Here is a tiny trained network, its code and every weight. The questions are about switching its units off for an input and a class, where a switched-off unit gives its printed mean instead of its output.

import numpy as np


def w(rows, s, z=0):
    codes = np.array(rows[::2]) - 128.0
    scale = np.full(codes.shape[1], s)
    scale[-1] = z or s
    return codes * scale


def norm(h):
    return h / np.sqrt((h * h).mean(-1, keepdims=True) + 1e-5)


def f(y):
    return np.maximum(y, 0)


def log_softmax(a):
    a = a - a.max(-1, keepdims=True)
    return a - np.log(np.exp(a).sum(-1, keepdims=True))


def net(x, mask):
    res = np.array(x, float).reshape(1, 6) / 4 @ E
    u = 0
    for l in range(3):
        y = f(norm(res) @ A[l][:, :-1].T + A[l][:, -1])
        res = res + np.where(mask[u : u + 3], y, B[l][:, -1]) @ B[l][:, :-1]
        u += 3
    return log_softmax(norm(res)[-1] @ U[:, :-1].T + U[:, -1])


A, B = {}, {}
E = w([
[35,99,113,152,158,228,169,1,12,75,157],'x0',
[105,225,88,87,67,105,143,69,101,174,140],'x1',
[67,157,185,61,135,137,117,122,109,162,49],'x2',
[137,161,111,87,111,198,124,204,118,240,123],'x3',
[152,173,152,217,138,130,221,168,164,234,91],'x4',
[159,122,143,141,251,50,146,122,65,186,121],'x5',
],0.0075)
A[0] = w([
[162,22,86,201,253,78,136,230,93,129,106,82],'0.n1',
[62,99,50,154,73,165,128,154,49,218,99,4],'0.n2',
[181,101,138,29,208,110,68,92,50,174,175,58],'0.n3',
],0.006,0.0039)
B[0] = w([
[134,98,225,175,157,125,67,172,203,78,191,254],'0.n1',
[158,202,99,147,125,254,150,93,135,117,148,173],'0.n2',
[68,108,159,35,163,40,189,200,70,143,170,207],'0.n3',
],0.0099,0.0042)
A[1] = w([
[122,79,102,77,106,112,114,142,191,151,37,62],'1.n1',
[153,210,102,64,132,238,116,126,95,193,141,2],'1.n2',
[132,95,254,131,75,94,152,126,118,110,145,136],'1.n3',
],0.0057,0.0035)
B[1] = w([
[134,173,85,84,97,155,1,167,153,30,56,181],'1.n1',
[162,190,58,101,227,149,164,166,69,97,153,227],'1.n2',
[154,132,45,95,69,200,188,135,35,224,126,252],'1.n3',
],0.0074,0.0031)
A[2] = w([
[123,141,127,228,127,34,233,84,202,253,113,3],'2.n1',
[43,65,111,149,119,140,148,43,74,48,102,57],'2.n2',
[174,157,140,99,136,110,151,156,183,162,26,36],'2.n3',
],0.0067,0.0034)
B[2] = w([
[200,94,81,172,84,99,153,93,67,131,117,238],'2.n1',
[2,123,144,184,56,168,125,31,118,40,159,254],'2.n2',
[62,156,142,175,140,91,98,17,146,150,51,205],'2.n3',
],0.013,0.0043)
U = w([
[60,111,144,13,177,31,153,141,58,158,157,175],'0',
[118,241,60,76,153,216,198,131,89,201,172,148],'1',
[174,55,199,173,187,52,112,182,216,144,181,199],'2',
[99,53,193,152,163,218,177,139,128,178,115,3],'3',
[194,139,81,194,85,54,196,71,94,189,94,47],'4',
[80,198,149,90,104,100,72,133,184,184,8,25],'5',
[158,91,51,58,27,132,85,130,202,66,154,60],'6',
[23,101,137,135,98,157,151,28,94,47,171,221],'7',
],0.015,0.0023)

Each question gives the input, the list of numbers given to net, and the class t.
The units are the neurons (one row each of A and B). Each row of codes is followed by its name. A weight is (code - 128) times the scale printed after its matrix; where a second scale follows, it is the last column's (A, B and U).
mask holds one flag per neuron, layer by layer. A switched-off neuron (its flag False) gives its mean, the last column of its row in B, instead of its output. The means were averaged over made-up inputs and are rounded, as every weight is.
A unit's drop is (log p(t) with every unit on - log p(t) with that unit switched off) / (log p(t) with every unit on - log p(t) with every unit switched off).
The circuit of an input: a set's keep is (log p(t) with only the set's units on - log p(t) with every unit switched off) / (log p(t) with every unit on - log p(t) with every unit switched off). Starting from all 9 units, units are removed one at a time, each time the one whose removal leaves the highest keep (on an exact tie, the one counted first), for as long as the keep stays at least 0.8.
circuit, biggest first: the units of the circuit, biggest drop first
most important unit: the unit with the biggest drop
k most important neurons: the k neurons with the biggest drops, biggest first
k most important neurons of layer l: the k neurons of layer l with the biggest drops, biggest first
drop when u is switched off: that unit's drop, to one decimal
input [5,3,8,3,1,-4], class 1: circuit, biggest first	(1.n2, 0.n2)
input [1,-7,4,1,-6,1], class 0: circuit, biggest first	(0.n3)
input [-1,-6,1,-1,-8,1], class 0: circuit, biggest first	(0.n3, 2.n2)
input [-8,0,-5,-7,4,-2], class 4: 4 most important neurons	(2.n1, 1.n3, 2.n3, 1.n1)
input [-4,-7,-7,-3,-2,-5], class 2: 2 most important neurons	(2.n2, 0.n1)
input [1,4,-8,-7,0,6], class 2: circuit, biggest first	(0.n1, 2.n2)
input [5,2,3,3,2,-6], class 1: circuit, biggest first	(0.n2, 1.n2)
input [-1,8,-7,-1,-3,-3], class 6: 2 most important neurons	(2.n2, 2.n3)
input [-2,-2,6,7,3,8], class 2: 2 most important neurons	(0.n1, 2.n2)
input [-7,-3,2,-5,7,-7], class 5: 2 most important neurons	(1.n1, 2.n3)
input [-2,1,3,-7,7,-7], class 4: 2 most important neurons	(2.n1, 2.n2)
input [-5,-3,1,1,-6,1], class 0: 2 most important neurons	(0.n3, 1.n3)
input [-2,5,6,2,4,4], class 4: 2 most important neurons of layer 2	(2.n1, 2.n3)
input [-8,1,-4,7,0,0], class 5: most important unit	2.n3
input [4,3,7,3,0,-3], class 1: 2 most important neurons	(1.n2, 0.n2)
input [1,-5,-4,8,2,3], class 2: drop when 0.n1 is switched off	0.5
input [-7,2,2,4,8,2], class 4: drop when 2.n1 is switched off	2.3
input [-2,-4,-2,8,5,4], class 2: drop when 0.n1 is switched off	2.0
input [-1,-2,2,-5,1,3], class 2: drop when 0.n1 is switched off	1.5
input [-1,0,-7,-3,-1,-2], class 6: most important neuron of layer 0	(0.n1)
